The symbols move the items like this.
from | θ λ π δ ψ ξ
loz | pur mek lef nen gev vib
nas | lib vab pur per tal bib
ver | vab rup mek pur maz dov
sal | sef fos riv sar rik bel
rup | zek mez zor ver zib tal
vib | mez kir lud zor nen maz
zek | poz bib rup vab vem bak
vud | gev nat kaz sos dib ler
sim | fil gak rik vad fos kaz
soz | bel peg gur vap mel ruk
kup | mek kur dib lef nat rog
kir | dov sur rog vib loz zib
dum | rik koz bak tud pem mel
bel | rav vad soz fus sar gak
bak | dum reb tal rir vab suf
nen | seb loz ler mit rog zor
fum | nol sar vov ruk soz fos
mit | zib nen ded kem lud mek
vab | pem zek ver nas buf rir
kur | zor lud fil kup ded gev
buf | reb vem maz tal rup nas
sur | tal maz gev kir mek seb
rir | tud bak dov bib nas lig
gev | sur kem vud rog kup nen
mek | ver zor kup loz kem kir
kem | maz mit nat gev kur loz
vem | lig per zib buf mez vab
dib | kup fil vad rav sef sos
vap | fus soz poz fav vov rik
ruk | gak fum koz rik vap sal
lef | loz kup rav ler vud lud
sef | nat beb sal kaz sim rav
fil | kur lut sim dib beb vud
nat | kem ded sef vud fil lef
zor | rup vib kur mek mit sur
vad | dib sim peg bel sal nol
pem | fav poz vab lib reb tud
peg | vad rik tud soz riv fum
rav | lef dib bel fom kaz lut
poz | vap gur zek pem lig dum
per | suf nas seb vem dov zek
fom | ler rav fus beb nol fil
mel | sar riv suf vov tud vap
bib | gur rir mez zek per reb
fus | fom bel vap fos fum sim
ler | nen lef fom ded sos kur
seb | per pur nen zib kir rup
kaz | vud sef sar nol vad fom
reb | koz lig buf bak zek lib
dov | rir tal kir mez pur vem
gak | lut nol ruk sim fus sef
tal | bak buf sur dov ver per
zib | vem seb mit maz vib ver
beb | ded fom fos sef gak dib
suf | mel lib per lig rir poz
rik | sim ruk dum peg fav sar
rog | kir gev sos lud lef mit
vov | fum mel lig koz gur fav
lud | vib rog lut kur ler kem
ded | mit ler beb nat lut kup
lig | vov suf vem reb bib pem
fav | fos vap pem riv koz peg
mez | bib dov vib rup seb buf
gur | soz tud bib poz suf koz
sos | rog vud nol lut rav ded
sar | kaz sal mel fum peg fus
koz | ruk vov reb dum poz riv
maz | buf zib kem sur zor pur
lut | lud sos gak fil fom nat
pur | nas ver loz seb sur mez
lib | riv pem nas suf bak gur
nol | sos kaz fum gak bel beb
fos | beb fus fav sal ruk vad
riv | sal fav lib mel dum soz
tud | peg dum rir gur lib vov

The rows follow the links: the fewer symbols apart two items are, the more alike their rows tend to be.

Each row is also shifted at random along 3 hidden directions that mean nothing.

Some items, each with a row of numbers:
reb: -345,-157,14,-37,-76,-42,-278,79,-119,-168,814,457,-151,-3,-46,-266,164,39,3,-271,-23,72,-337,-18,244,332,44,46,231,-214,-88,-32,155,218,57,199,-106,67,248,0,-239,-232,7,243,350,712,6,-174,4,-125,168,-16
nat: -289,64,-2,58,109,297,255,23,-181,92,-239,99,-253,-505,108,324,40,-11,-209,240,57,215,358,632,851,-346,-45,-112,408,334,-1,-361,-5,-16,720,-199,-308,-201,-300,-1,307,60,14,-583,-383,73,29,278,48,-104,-231,-68
soz: -841,-87,-410,-27,82,96,-111,-243,-164,-102,106,181,-187,-197,209,-117,127,186,-102,-118,141,110,87,193,437,89,24,144,242,-35,226,-146,196,50,288,99,-130,-27,104,-266,-76,-118,182,-132,119,219,-288,51,42,-24,315,277
loz: 1366,13,360,-28,-60,33,132,281,-159,38,143,129,-212,-193,-132,134,129,-224,-143,121,-137,78,-24,308,636,-141,49,-138,325,191,-292,-120,-66,37,486,-103,-186,29,-158,172,61,15,-145,-139,-183,234,280,71,128,-43,-317,-289
sef: -239,144,-280,-13,27,-141,234,-277,118,171,-416,-351,184,251,73,210,-96,88,70,218,27,-162,356,-287,-475,-215,42,126,-336,136,229,200,0,-134,-305,-180,217,83,-162,-196,93,246,88,151,-258,-468,-188,-24,22,142,44,217
mel: -262,-141,-326,27,128,64,-204,-175,-15,-156,-135,-6,-41,-119,193,-203,-70,216,-72,-191,101,25,-43,212,246,161,-145,116,61,-146,201,-76,103,-7,207,180,-117,-30,158,-160,8,-165,168,-147,215,-2,-223,79,48,-67,318,233
zek: -693,-165,163,76,72,114,-286,197,50,-191,-616,-283,17,-113,-11,-327,-148,-79,-71,-263,-48,29,-348,202,87,188,-223,-163,-43,-240,-26,-80,-212,-153,190,275,-35,-103,209,143,11,-204,-98,-324,285,-451,148,190,15,14,50,-158
rav: 278,152,-192,-58,-51,-110,310,-198,21,179,17,-42,47,143,64,281,63,21,54,253,40,-82,345,-232,-252,-245,172,109,-92,217,109,108,51,-19,-201,-233,122,49,-219,-144,41,241,73,141,-290,-67,-148,-72,-23,115,-44,156
vab: 658,-137,206,86,47,-70,-253,165,92,-163,-452,-306,121,57,-82,-298,-150,-79,-62,-238,-107,-104,-377,70,-60,224,-196,-90,-144,-243,-126,87,-166,-101,61,241,18,43,216,156,-32,-175,-115,-37,286,-376,174,67,70,15,40,-130
pur: 239,0,419,-11,-129,-157,-56,293,15,1,362,78,3,154,-229,-62,53,-199,7,-72,-165,-83,-284,-134,-35,91,33,-66,7,-64,-318,131,-72,82,-75,19,39,170,63,252,-101,-43,-166,272,88,204,299,-153,44,11,-221,-298
fum: -413,-40,-448,-50,58,212,-51,-276,-194,-79,-74,157,-216,-286,256,-14,160,152,-60,-36,183,150,221,237,435,-24,64,98,265,50,281,-248,169,-9,310,32,-91,-151,-1,-326,-32,-85,178,-316,-22,58,-309,135,-26,57,281,304
pem: 777,-186,-120,-55,-13,0,-294,-23,-116,-192,40,36,-115,-80,76,-287,121,7,-94,-268,19,15,-239,102,243,279,23,68,140,-216,53,-34,66,1,208,249,-18,36,242,-130,-227,-230,55,-41,335,79,-88,20,67,35,243,62
lib: 185,-126,-76,-36,-40,-92,-279,-56,99,-170,-605,-436,178,190,22,-325,-57,-84,52,-258,8,-154,-294,-263,-527,244,-12,14,-317,-294,102,179,-127,-189,-319,289,277,40,289,-87,-232,-138,17,44,329,-638,-66,46,-1,230,241,55
bel: -333,75,-394,45,118,20,106,-326,149,58,-248,-109,145,45,151,94,-153,241,108,90,131,-28,296,-92,-361,-101,-55,95,-238,68,331,10,70,-54,-289,-78,53,-62,-77,-210,117,114,140,-14,-100,-241,-294,30,-100,-12,179,293
mit: -467,100,359,-66,-117,49,199,207,8,118,-226,-111,55,33,-167,198,7,-249,96,170,-62,-21,32,-157,-331,-195,108,-182,-113,132,-155,-13,-197,-70,-226,-157,137,-79,-147,161,47,184,-165,-89,-207,-297,255,54,-108,120,-334,-226
rik: 671,-19,-423,-90,13,-116,-47,-313,-36,-42,-75,-125,-1,107,195,-56,83,149,-21,-53,68,-80,124,-103,-37,79,59,249,-59,-70,225,131,125,-35,-8,53,95,103,92,-290,-126,-27,170,146,71,-92,-314,-66,83,85,313,311
kem: -328,77,328,-75,-115,27,193,175,-72,114,-59,10,-25,-29,-164,218,74,-233,38,194,-92,-2,65,-68,-60,-189,128,-157,15,192,-190,-39,-114,-20,-49,-178,74,-43,-177,145,19,148,-145,-61,-227,-82,222,39,-26,96,-326,-220
ler: 1165,133,85,59,67,-111,283,34,34,147,-326,-269,26,10,-13,291,-110,-38,-171,272,-85,-104,284,179,280,-295,-67,21,2,255,-113,86,-82,-74,310,-202,-64,111,-270,74,266,174,-48,-11,-315,-190,74,34,179,-45,-247,-87
poz: 774,-82,-159,-46,-64,-102,-251,-97,24,-116,638,297,27,181,39,-278,104,105,131,-236,30,-10,-256,-296,-270,314,67,115,-40,-265,85,110,163,133,-313,200,53,80,293,-92,-271,-152,78,355,339,425,-124,-191,-68,-26,270,135
kur: -12,176,221,-5,-73,-171,308,65,139,213,-20,-178,186,297,-153,292,-88,-95,72,273,-108,-163,203,-302,-476,-215,61,-6,-273,160,-133,240,-101,-23,-350,-228,154,114,-199,151,126,271,-103,326,-283,-180,162,-136,23,53,-285,-136
lig: -13,-170,2,-38,-11,2,-305,58,-73,-192,-244,-160,-59,-24,26,-311,68,-78,-90,-286,-44,-27,-296,82,180,252,-35,24,69,-248,-19,17,-34,-59,215,266,6,25,240,-47,-194,-229,8,-88,334,-159,1,47,75,80,189,6
mez: -297,-63,384,-64,-119,29,-136,280,-45,-75,32,25,-18,-23,-184,-138,81,-259,45,-126,-82,10,-331,-53,-89,109,73,-160,10,-124,-198,-33,-134,9,-88,127,64,-28,99,193,-156,-99,-150,-12,169,-29,265,29,-52,81,-134,-276
gak: -511,118,-341,57,91,-38,186,-263,50,111,183,116,72,68,147,201,-63,253,32,166,103,18,336,-56,-92,-125,-24,161,-61,137,194,16,150,71,-120,-176,-33,34,-140,-170,121,131,139,110,-189,162,-259,-63,-43,-88,88,267
beb: 855,122,-288,-46,3,-161,235,-203,-63,130,-14,-125,-48,93,133,246,86,89,-104,217,-18,-89,375,-23,162,-242,135,170,26,215,94,134,88,8,171,-185,25,131,-219,-201,91,167,111,150,-269,-16,-199,-60,157,70,-14,181
rog: -212,97,271,-53,-106,-17,216,151,-94,136,295,147,-136,-42,-128,242,131,-160,-45,217,-79,29,139,35,256,-215,161,-59,181,223,-206,-33,-2,99,168,-223,-20,19,-241,126,45,140,-84,36,-262,261,207,-38,10,2,-302,-212

Where do the symbols, taken in turn from left to right, take each start?
Answers are names.
44,-74,-442,-69,37,-6,-102,-237,-129,-56,129,94,-147,-56,242,-107,140,184,-115,-101,104,26,112,132,372,87,60,201,182,-57,199,-30,189,45,288,101,-69,32,86,-321,-100,-103,217,-31,82,171,-326,5,100,1,283,309
ψ π θ ψ: dum
-398,-66,365,-51,-130,54,-150,275,-42,-69,253,165,-30,11,-192,-156,101,-209,92,-146,-55,66,-353,-131,-157,170,68,-162,40,-151,-189,-45,-70,35,-181,113,40,-63,142,185,-185,-105,-137,-11,183,142,260,-29,-117,46,-116,-251
π ψ ξ: vib
-559,160,65,50,53,38,312,-5,134,181,-319,-159,149,41,-53,302,-182,-2,60,274,22,-9,263,-52,-280,-283,-64,-74,-195,238,23,10,-98,-88,-179,-270,58,-61,-271,81,247,260,-53,-101,-344,-294,65,69,-91,-18,-199,-35
π π ξ ψ: sal
-950,150,183,36,-25,-22,282,58,43,164,85,28,48,71,-100,299,-42,-72,51,258,-59,-27,210,-84,-179,-253,40,-62,-69,211,-73,19,-62,3,-166,-254,24,10,-234,129,162,225,-52,53,-315,25,137,-44,-39,-13,-277,-91
δ θ λ δ: loz
-1074,-115,-273,22,82,184,-245,-126,128,-147,-420,-86,105,-73,120,-270,-134,129,134,-216,161,54,-150,-31,-391,222,-136,-38,-188,-229,254,-104,-2,-125,-252,226,61,-204,220,-117,-65,-153,104,-251,276,-342,-172,137,-170,28,303,181
π π ψ: ver
-56,-122,232,56,4,67,-246,217,51,-162,21,57,47,-41,-114,-248,-67,-84,46,-220,-50,24,-373,36,-25,230,-137,-133,-38,-202,-138,-75,-90,1,-54,204,-62,-56,228,186,-64,-145,-88,-59,286,32,190,17,-65,-83,19,-172
π ξ θ λ: rir
98,78,-404,-24,35,-50,74,-324,107,71,64,14,171,191,155,33,-40,221,176,63,131,-48,234,-326,-575,4,57,160,-259,-16,318,97,129,-17,-496,-61,154,-7,16,-256,-56,98,187,156,-15,-87,-316,-100,-137,28,250,336
θ λ ψ: gak
660,165,-105,-6,-21,-42,288,-143,36,195,204,86,24,73,23,316,8,67,74,282,12,-3,335,-138,-189,-231,112,59,-73,232,54,40,42,30,-201,-263,45,8,-251,-58,104,218,56,141,-298,76,-62,-79,-44,3,-118,59
λ θ ψ λ: kup
159,51,-395,63,108,24,125,-270,21,64,106,96,-12,-39,195,134,-60,276,-4,102,125,22,318,108,141,-99,-10,149,41,117,212,-53,179,46,76,-91,-103,8,-114,-175,131,72,165,12,-132,196,-273,7,17,-113,157,286
π δ π: gur
-1052,-126,-180,3,-29,150,-246,-80,7,-130,476,375,25,-32,55,-287,59,125,178,-245,149,113,-199,-171,-325,289,-2,19,-12,-238,178,-159,144,105,-378,179,19,-136,276,-90,-220,-166,70,16,328,332,-141,-39,-251,-38,263,121
θ ψ θ: sar
337,113,-132,-15,9,77,258,-129,-48,152,-412,-187,-79,-123,96,283,23,-55,-41,282,40,30,381,99,125,-311,64,-9,20,247,94,-66,-19,-120,172,-209,18,-76,-269,-109,156,174,52,-243,-348,-319,-66,153,23,110,-88,63
ξ δ δ π: gak
-610,49,-402,36,57,77,70,-323,93,80,116,137,121,56,164,70,-49,257,177,62,176,29,236,-186,-432,-22,4,110,-157,16,318,-64,155,18,-412,-89,69,-90,-11,-226,7,84,179,11,-48,41,-305,-11,-186,6,209,303
θ π δ π π: lib
-446,-148,-222,4,46,151,-266,-109,-29,-156,65,164,-49,-144,105,-266,38,110,47,-265,113,113,-168,67,9,235,-72,-15,57,-212,180,-179,105,19,-22,209,-56,-169,247,-130,-112,-200,91,-180,288,97,-175,55,-127,-57,277,144
λ θ λ ψ: vap
91,-100,160,45,-15,-185,-265,112,153,-126,103,-71,178,268,-117,-274,-144,-9,93,-236,-88,-109,-374,-223,-354,303,-117,11,-230,-289,-80,188,-59,14,-319,192,78,114,280,103,-114,-129,-52,290,331,-12,82,-149,-21,-33,110,-94
δ θ λ ξ: koz
